Each row has two labels, one from each of two sets.
[-.07 -.04 -.22 .07 -.40 .21 -.21 .08 .09 .00 .08 -.01 -.31 .01 -.17 -.04] | bag + <60>
[.14 .01 .16 .04 .06 -.10 .13 -.06 .01 .19 -.03 .14 .67 -.04 -.05 .01] | lipap + <61>
[.04 -.01 .06 -.05 .17 .01 -.12 -.10 -.06 -.02 .01 .04 .13 -.12 .07 .03] | lipap + <63>
[.03 -.09 -.18 -.09 -.13 .04 -.31 .12 .05 .13 .07 .07 .18 .05 .18 .14] | bag + <60>
[.13 .08 -.11 -.03 .08 .09 -.21 -.18 .16 .13 .12 -.20 .02 .05 .14 .12] | bag + <63>
[.08 -.04 .12 .03 .03 -.15 .11 -.14 .28 .02 -.05 .18 .48 .00 -.04 .04] | beli + <61>
[.11 -.21 .08 .06 .02 -.22 -.27 -.03 -.03 -.07 .10 .17 .13 -.07 .00 .01] | beli + <58>
[.09 -.01 .19 .00 .04 -.16 .31 -.07 .10 -.06 -.04 .06 .37 .06 -.15 .07] | lipap + <61>
[.10 .03 -.04 .08 -.01 -.18 -.12 .01 .04 .13 .03 .02 .28 -.01 .04 .11] | lipap + <58>
[.12 -.21 .22 .09 -.16 -.16 -.42 -.05 .15 .11 .14 .17 .23 -.06 .02 .29] | beli + <58>
[.16 .11 -.20 -.01 -.21 .12 -.14 .05 .16 .22 -.13 -.10 .11 .00 .27 .24] | bag + <58>
[.09 .00 .12 .02 .17 -.19 .03 -.08 .08 .02 .05 .17 .14 .02 -.09 .15] | lipap + <61>
[.09 .04 .14 .12 .11 -.09 .05 -.05 .16 -.12 -.04 .19 .45 -.01 -.03 .08] | lipap + <61>
[.00 -.13 .10 -.13 .04 -.24 -.12 .00 .15 -.03 .04 .28 .12 -.05 -.03 -.01] | beli + <61>
[.05 -.27 .10 .02 -.03 -.19 -.14 -.03 .04 .01 -.02 .20 .11 -.07 -.08 .10] | beli + <58>
[.11 .05 .17 .06 .12 .10 -.08 .01 .04 .08 .00 .26 .33 -.06 .08 .16] | lipap + <61>
[-.13 .14 .06 .00 .07 .00 -.24 -.12 .05 -.12 .11 .01 .21 -.03 -.10 -.10] | beli + <63>
[.04 -.05 .08 .02 -.13 -.10 .10 -.17 .10 -.04 .00 .04 .64 -.13 -.13 -.03] | beli + <61>
[.09 .02 .15 -.02 .14 -.07 -.34 -.02 .07 -.03 .14 -.02 .05 -.03 .15 .15] | beli + <63>
[.14 .05 .10 .09 -.06 -.02 -.15 -.08 .12 .07 -.05 .07 .17 .01 .13 .05] | lipap + <63>
[.08 -.08 .13 .02 -.16 -.13 -.03 .04 .12 .10 -.05 .21 .52 -.06 -.09 .09] | lipap + <61>
[.08 -.10 .13 .09 .00 -.13 -.11 .08 -.07 .08 .02 .19 .10 .01 .06 .36] | beli + <58>
[.01 .04 -.12 -.04 -.26 .13 .06 -.06 .17 .21 -.07 -.08 .17 -.03 .12 .11] | bag + <61>
[.17 -.11 .03 .06 .05 -.18 -.35 -.05 .10 -.01 .17 .16 .14 -.12 .12 .19] | lipap + <58>
[.12 -.05 .16 .12 .21 .14 -.17 .02 -.06 .04 .08 .34 .08 -.06 -.03 .08] | beli + <58>
[.21 .14 .15 .12 .11 .00 -.12 .09 .07 .04 .03 .12 .09 .04 .00 .13] | lipap + <63>
[.06 .09 .12 .07 .17 -.19 -.12 .00 .05 .00 .12 -.26 .21 -.04 .12 .14] | beli + <61>
[.09 -.09 .06 .10 -.02 -.14 -.22 .03 .05 .08 -.01 .03 .36 .01 .05 .09] | beli + <58>
[-.16 -.02 .11 .10 -.01 -.08 -.57 -.01 .23 -.19 .26 .04 -.06 -.31 -.24 -.05] | beli + <60>
[.02 .10 .17 .05 .10 -.10 -.30 .06 .05 -.14 .11 -.01 .09 -.06 .06 -.16] | beli + <63>
[.13 -.07 .20 -.02 -.28 -.19 -.09 -.06 .19 -.12 -.09 .12 .14 -.07 -.06 .20] | beli + <61>
[.00 .04 -.14 -.05 -.20 .18 .08 .13 .07 .15 -.07 -.01 -.08 -.02 .04 .10] | bag + <61>
[.16 .02 .12 .13 .02 -.19 -.10 -.06 .05 -.24 .23 .12 .43 .01 .12 .13] | lipap + <63>

Each row has two labels, one from each of two sets.
[-.13 -.16 -.15 .14 -.04 -.09 -.17 -.08 -.07 .31 -.40 -.11 .28 -.49 -.13 -.03] | F + N
[.13 -.13 -.02 .18 .08 .14 -.14 -.15 -.35 .42 -.12 -.07 .33 -.49 -.15 -.01] | Q + V
[-.21 .00 .07 .06 .06 .12 .18 -.24 -.39 .34 -.31 -.15 .08 -.35 -.35 -.28] | Q + V
[-.16 -.09 .00 .20 .00 .10 .11 -.14 -.18 .29 -.24 -.23 .19 -.43 -.25 -.09] | U + V
[-.22 -.05 .34 .13 -.08 .10 .08 -.01 -.44 .43 -.17 -.25 .13 -.53 -.37 -.07] | U + V
[.10 -.18 -.04 .19 -.22 .05 -.05 -.16 -.10 .32 -.03 .05 .26 -.47 -.23 -.15] | U + N
[-.36 -.11 .16 .20 -.18 .11 .02 .01 -.24 .38 -.11 -.14 .07 -.74 -.53 -.20] | U + V
[.14 -.08 .07 .12 -.13 .12 .23 -.29 -.24 .34 .06 -.18 .01 -.41 -.22 -.21] | U + V
[.12 -.15 .07 .11 -.07 .22 -.03 -.10 -.26 .40 .44 .11 .30 -.54 -.12 -.13] | U + V
